Here is a tiny trained network, its code and every weight. The questions are about switching its units off for an input and a class, where a switched-off unit gives its printed mean instead of its output.

import numpy as np


def w(rows, s, z=0):
    codes = np.array(rows[::2]) - 128.0
    scale = np.full(codes.shape[1], s)
    scale[-1] = z or s
    return codes * scale


def norm(h):
    return h / np.sqrt((h * h).mean(-1, keepdims=True) + 1e-5)


def f(y):
    return np.maximum(y, 0)


def log_softmax(a):
    a = a - a.max(-1, keepdims=True)
    return a - np.log(np.exp(a).sum(-1, keepdims=True))


def net(x, mask):
    res = np.array(x, float).reshape(1, 7) / 4 @ E
    u = 0
    for l in range(3):
        y = f(norm(res) @ A[l][:, :-1].T + A[l][:, -1])
        res = res + np.where(mask[u : u + 10], y, B[l][:, -1]) @ B[l][:, :-1]
        u += 10
    return log_softmax(norm(res)[-1] @ U[:, :-1].T + U[:, -1])


A, B = {}, {}
E = w([
[8,179,135],'x0',
[141,132,1],'x1',
[126,129,126],'x2',
[16,33,138],'x3',
[126,130,127],'x4',
[132,127,126],'x5',
[132,127,129],'x6',
],0.0071)
A[0] = w([
[96,62,149,178],'L0N1',
[213,188,131,168],'L0N2',
[9,134,167,228],'L0N3',
[123,247,110,241],'L0N4',
[90,57,113,141],'L0N5',
[181,125,114,1],'L0N6',
[127,143,71,162],'L0N7',
[101,89,2,206],'L0N8',
[112,177,122,46],'L0N9',
[127,153,44,153],'L0N10',
],0.012,0.003)
B[0] = w([
[130,7,58,201],'L0N1',
[146,96,219,244],'L0N2',
[152,59,218,255],'L0N3',
[3,147,182,244],'L0N4',
[148,52,30,194],'L0N5',
[119,82,186,156],'L0N6',
[81,104,61,187],'L0N7',
[222,194,87,250],'L0N8',
[34,199,98,148],'L0N9',
[127,159,88,209],'L0N10',
],0.0066,0.0063)
A[1] = w([
[208,112,239,4],'L1N1',
[165,31,164,125],'L1N2',
[239,139,175,90],'L1N3',
[125,79,7,108],'L1N4',
[223,221,131,127],'L1N5',
[213,146,46,50],'L1N6',
[94,4,49,122],'L1N7',
[229,114,72,125],'L1N8',
[239,251,87,119],'L1N9',
[254,230,113,96],'L1N10',
],0.0067,0.0039)
B[1] = w([
[155,185,69,194],'L1N1',
[146,77,124,248],'L1N2',
[1,198,60,201],'L1N3',
[254,103,224,214],'L1N4',
[40,130,97,203],'L1N5',
[128,80,139,181],'L1N6',
[223,111,116,253],'L1N7',
[96,36,219,217],'L1N8',
[88,42,137,218],'L1N9',
[31,31,194,209],'L1N10',
],0.0067,0.0038)
A[2] = w([
[112,183,89,105],'L2N1',
[224,88,230,97],'L2N2',
[175,78,207,59],'L2N3',
[108,219,143,212],'L2N4',
[195,123,209,138],'L2N5',
[115,186,51,3],'L2N6',
[37,109,187,26],'L2N7',
[193,145,87,119],'L2N8',
[42,250,2,90],'L2N9',
[58,123,45,83],'L2N10',
],0.0085,0.0047)
B[2] = w([
[143,194,123,145],'L2N1',
[100,196,55,253],'L2N2',
[86,102,59,210],'L2N3',
[144,227,59,202],'L2N4',
[86,254,33,217],'L2N5',
[113,143,105,138],'L2N6',
[129,92,188,181],'L2N7',
[228,148,91,149],'L2N8',
[93,200,42,188],'L2N9',
[128,83,99,160],'L2N10',
],0.0066,0.005)
U = w([
[94,254,54,184],'0',
[100,38,163,186],'1',
[153,56,90,195],'2',
[253,89,66,1],'3',
[54,199,194,45],'4',
],0.0095,0.0038)

Each question gives the input, the list of numbers given to net, and the class t.
The units are the neurons (one row each of A and B). Each row of codes is followed by its name. A weight is (code - 128) times the scale printed after its matrix; where a second scale follows, it is the last column's (A, B and U).
mask holds one flag per neuron, layer by layer. A switched-off neuron (its flag False) gives its mean, the last column of its row in B, instead of its output. The means were averaged over made-up inputs and are rounded, as every weight is.
A unit's drop is (log p(t) with every unit on - log p(t) with that unit switched off) / (log p(t) with every unit on - log p(t) with every unit switched off).
The circuit of an input: a set's keep is (log p(t) with only the set's units on - log p(t) with every unit switched off) / (log p(t) with every unit on - log p(t) with every unit switched off). Starting from the 12 units with the biggest drops (on a tie, the unit counted first), units are removed one at a time, each time the one whose removal leaves the highest keep (on an exact tie, the one counted first), for as long as the keep stays at least 0.8.
units of the circuit, in order: the units of the circuit, biggest drop first
most important unit: the unit with the biggest drop
k most important neurons: the k neurons with the biggest drops, biggest first
top k neurons in layer l: the k neurons of layer l with the biggest drops, biggest first
drop of u: that unit's drop, to one decimal
input [-3,5,-7,7,-1,-8,-4], class 3: units of the circuit, in order => (L0N8 L1N4)
input [0,-5,6,0,-4,-7,4], class 0: 3 most important neurons => (L2N5 L0N4 L2N2)
input [2,-1,5,-6,-8,-6,-8], class 4: most important unit => L0N2
input [-1,6,-1,-7,0,-8,-1], class 1: top 2 neurons in layer 1 => (L1N10 L1N9)
input [-3,-1,6,-6,7,5,-5], class 0: top 2 neurons in layer 2 => (L2N4 L2N5)
input [4,0,-7,-1,2,-2,0], class 4: top 2 neurons in layer 0 => (L0N3 L0N1)
input [-8,2,3,-7,-5,-7,-1], class 1: 3 most important neurons => (L1N10 L0N3 L1N9)
input [-4,0,2,0,6,-7,-1], class 0: 3 most important neurons => (L0N8 L0N2 L0N6)
input [-8,6,-4,-7,4,5,-6], class 1: top 3 neurons in layer 1 => (L1N10 L1N9 L1N5)
input [-8,2,-1,-1,3,-2,7], class 1: top 3 neurons in layer 0 => (L0N3 L0N1 L0N5)
input [5,0,2,-5,-4,-2,-2], class 4: top 4 neurons in layer 0 => (L0N4 L0N8 L0N2 L0N5)
input [-6,7,-1,-4,-8,2,-3], class 1: drop of L1N10 => 0.5
input [-2,6,5,7,-7,1,5], class 3: drop of L0N8 => 0.2
input [-1,4,-1,4,3,3,0], class 3: drop of L0N8 => 0.1
input [-5,6,-5,-1,-5,-3,1], class 1: top 2 neurons in layer 0 => (L0N1 L0N5)
input [-1,7,-1,4,7,0,-6], class 3: most important unit => L1N4
